Below is a small trained network, with its code and all its weights. Each question gives an input and a class and asks what happens when units are switched off, that is, made to give their printed mean instead of their output.

import numpy as np


def w(rows, s, z=0):
    codes = np.array(rows[::2]) - 128.0
    scale = np.full(codes.shape[1], s)
    scale[-1] = z or s
    return codes * scale


def f(y):
    return np.maximum(y, 0)


def log_softmax(a):
    a = a - a.max(-1, keepdims=True)
    return a - np.log(np.exp(a).sum(-1, keepdims=True))


def net(x, mask):
    res = np.array(x, float).reshape(1, 7) / 4 @ E
    y = f(res @ A[0][:, :-1].T + A[0][:, -1])
    res = res + np.where(mask, y, B[0][:, -1]) @ B[0][:, :-1]
    return log_softmax(res[-1] @ U[:, :-1].T + U[:, -1])


A, B = {}, {}
E = w([
[88,134,174],'x0',
[105,90,126],'x1',
[146,46,147],'x2',
[145,131,130],'x3',
[114,194,152],'x4',
[248,158,163],'x5',
[72,75,216],'x6',
],0.014)
A[0] = w([
[124,116,212,110],'N1',
[71,164,47,136],'N2',
[105,61,117,125],'N3',
[81,181,162,133],'N4',
[153,116,253,253],'N5',
[96,150,89,18],'N6',
],0.011,0.005)
B[0] = w([
[73,9,141,189],'N1',
[204,153,221,211],'N2',
[20,105,3,186],'N3',
[140,227,211,187],'N4',
[174,33,134,248],'N5',
[131,81,235,151],'N6',
],0.0069,0.012)
U = w([
[70,141,121,8],'0',
[210,126,141,225],'1',
[32,153,209,116],'2',
[140,71,251,95],'3',
[45,93,89,167],'4',
[141,173,130,155],'5',
[115,133,141,29],'6',
[182,217,126,130],'7',
],0.014,0.016)

Each question gives the input, the list of numbers given to net, and the class t.
The units are the neurons (one row each of A and B). Each row of codes is followed by its name. A weight is (code - 128) times the scale printed after its matrix; where a second scale follows, it is the last column's (A, B and U).
mask holds one flag per neuron, in row order. A switched-off neuron (its flag False) gives its mean, the last column of its row in B, instead of its output. The means were averaged over made-up inputs and are rounded, as every weight is.
A unit's drop is (log p(t) with every unit on - log p(t) with that unit switched off) / (log p(t) with every unit on - log p(t) with every unit switched off).
The circuit of an input: a set's keep is (log p(t) with only the set's units on - log p(t) with every unit switched off) / (log p(t) with every unit on - log p(t) with every unit switched off). Starting from all 6 units, units are removed one at a time, each time the one whose removal leaves the highest keep (on an exact tie, the one counted first), for as long as the keep stays at least 0.8.
units of the circuit, in order: the units of the circuit, biggest drop first
unit that matters most: the unit with the biggest drop
k most important neurons: the k neurons with the biggest drops, biggest first
drop of u: that unit's drop, to one decimal
input [7,-2,-5,1,8,7,3], class 3: unit that matters most => N5
input [7,2,8,-7,-3,1,-7], class 4: units of the circuit, in order => N2; N3
input [-4,4,-1,1,6,-2,-2], class 7: units of the circuit, in order => N5; N1
input [-3,3,-8,-6,-5,-6,4], class 2: units of the circuit, in order => N2; N5
input [7,-4,-1,8,-5,-4,-7], class 7: units of the circuit, in order => N5; N1
input [4,-1,-5,2,6,-6,-4], class 7: 3 most important neurons => N2; N1; N3
input [-3,3,1,5,1,-4,-5], class 7: units of the circuit, in order => N5; N1
input [8,5,1,6,-5,1,-3], class 4: units of the circuit, in order => N2; N4
input [-7,8,-4,5,-8,-6,-6], class 1: 3 most important neurons => N2; N1; N6
input [-7,-3,-4,2,-2,2,0], class 7: 3 most important neurons => N5; N1; N6
input [1,-4,5,3,5,-8,8], class 4: 2 most important neurons => N3; N2
input [-6,3,0,3,1,-1,-6], class 7: 2 most important neurons => N5; N1
input [6,-7,0,7,1,-5,-7], class 7: 2 most important neurons => N5; N1
input [2,8,4,-3,-4,-2,8], class 4: units of the circuit, in order => N3
input [8,5,-5,6,-1,1,-5], class 7: 2 most important neurons => N5; N1
input [-2,0,-5,-1,-7,-8,-7], class 1: 2 most important neurons => N2; N6
input [2,-2,8,-6,-7,-5,4], class 4: drop of N2 => 0.0
input [6,7,-7,3,-2,-6,-5], class 2: drop of N5 => 0.1
input [1,-1,-3,-4,-2,-4,-6], class 1: drop of N6 => 0.2
input [4,8,6,6,1,-5,7], class 4: unit that matters most => N3
input [-5,2,-1,-6,-4,-4,-8], class 1: drop of N2 => 0.8
